Here is a tiny trained network, its code and every weight. The questions are about switching its units off for an input and a class, where a switched-off unit gives its printed mean instead of its output.

import numpy as np


def w(rows, s, z=0):
    codes = np.array(rows[::2]) - 128.0
    scale = np.full(codes.shape[1], s)
    scale[-1] = z or s
    return codes * scale


def f(y):
    return np.maximum(y, 0)


def log_softmax(a):
    a = a - a.max(-1, keepdims=True)
    return a - np.log(np.exp(a).sum(-1, keepdims=True))


def net(x, mask):
    res = np.array(x, float).reshape(1, 6) / 4 @ E
    y = f(res @ A[0][:, :-1].T + A[0][:, -1])
    res = res + np.where(mask, y, B[0][:, -1]) @ B[0][:, :-1]
    return log_softmax(res[-1] @ U[:, :-1].T + U[:, -1])


A, B = {}, {}
E = w([
[141,157,103,93,130,118,115,137,116,105],'x0',
[110,93,148,133,134,108,140,139,155,145],'x1',
[67,155,140,193,131,41,81,158,68,102],'x2',
[166,197,167,121,42,113,55,125,177,186],'x3',
[25,138,95,128,117,216,90,153,177,109],'x4',
[126,4,218,81,158,140,69,109,117,113],'x5',
],0.012)
A[0] = w([
[120,85,113,145,217,155,236,128,75,54,75],'N0',
[45,120,168,145,83,87,77,172,48,74,3],'N1',
[133,54,198,72,147,159,30,137,82,115,68],'N2',
[234,85,151,127,162,62,165,81,86,173,131],'N3',
[164,110,133,2,119,203,206,66,153,153,5],'N4',
[143,119,115,41,142,227,193,153,198,165,35],'N5',
[37,89,90,119,127,223,60,150,196,94,59],'N6',
[180,159,178,130,48,122,42,119,156,182,100],'N7',
],0.0087,0.004)
B[0] = w([
[63,187,232,40,127,205,128,90,191,142,238],'N0',
[170,94,139,183,170,95,88,23,109,197,210],'N1',
[74,119,59,150,100,171,254,184,36,251,230],'N2',
[201,79,74,133,48,157,56,168,131,21,233],'N3',
[191,124,103,181,181,74,86,110,142,200,231],'N4',
[107,119,110,184,141,70,117,68,131,177,230],'N5',
[220,89,178,163,54,133,91,197,151,10,243],'N6',
[75,139,228,57,203,186,156,161,198,153,245],'N7',
],0.0087,0.012)
U = w([
[93,125,200,2,183,155,95,119,172,107,78],'0',
[171,84,100,132,21,121,41,175,125,28,83],'1',
[132,103,101,201,210,49,39,54,105,163,82],'2',
[94,161,43,152,68,130,223,187,94,157,254],'3',
],0.0085,0.009)

Each question gives the input, the list of numbers given to net, and the class t.
The units are the neurons (one row each of A and B). Each row of codes is followed by its name. A weight is (code - 128) times the scale printed after its matrix; where a second scale follows, it is the last column's (A, B and U).
mask holds one flag per neuron, in row order. A switched-off neuron (its flag False) gives its mean, the last column of its row in B, instead of its output. The means were averaged over made-up inputs and are rounded, as every weight is.
A unit's drop is (log p(t) with every unit on - log p(t) with that unit switched off) / (log p(t) with every unit on - log p(t) with every unit switched off).
The circuit of an input: a set's keep is (log p(t) with only the set's units on - log p(t) with every unit switched off) / (log p(t) with every unit on - log p(t) with every unit switched off). Starting from all 8 units, units are removed one at a time, each time the one whose removal leaves the highest keep (on an exact tie, the one counted first), for as long as the keep stays at least 0.8.
circuit, biggest first: the units of the circuit, biggest drop first
unit that matters most: the unit with the biggest drop
k most important neurons: the k neurons with the biggest drops, biggest first
drop of u: that unit's drop, to one decimal
input [-5,-4,6,8,-4,-5], class 0: circuit, biggest first => N7
input [-8,-6,-8,1,-7,8], class 2: 2 most important neurons => N4, N6
input [1,-2,-5,1,-3,6], class 3: 2 most important neurons => N2, N1
input [7,-4,4,8,-8,0], class 0: 2 most important neurons => N7, N6
input [7,2,-8,6,5,-8], class 2: 4 most important neurons => N5, N4, N2, N0
input [-6,8,8,6,-8,3], class 1: 4 most important neurons => N3, N4, N5, N0
input [6,-6,-6,4,-2,4], class 2: 3 most important neurons => N4, N0, N5
input [-1,7,-7,-3,-4,-6], class 2: 2 most important neurons => N4, N2
input [6,3,-8,-7,-6,-5], class 2: 2 most important neurons => N4, N5
input [-7,4,-6,-6,-1,8], class 3: 2 most important neurons => N2, N7
input [0,-8,2,6,6,-3], class 0: 2 most important neurons => N7, N3
input [-5,-4,2,5,-4,3], class 0: 2 most important neurons => N7, N6
input [4,4,8,1,-5,-8], class 2: 2 most important neurons => N2, N1
input [5,5,-5,1,-2,8], class 3: unit that matters most => N2
input [-2,0,-5,4,3,2], class 2: 4 most important neurons => N0, N5, N4, N3
input [3,-6,-3,-6,7,3], class 1: drop of N6 => 2.5
input [-2,6,0,-5,-6,8], class 3: drop of N2 => 1.5
input [3,5,-1,-7,-1,8], class 3: drop of N7 => 0.4
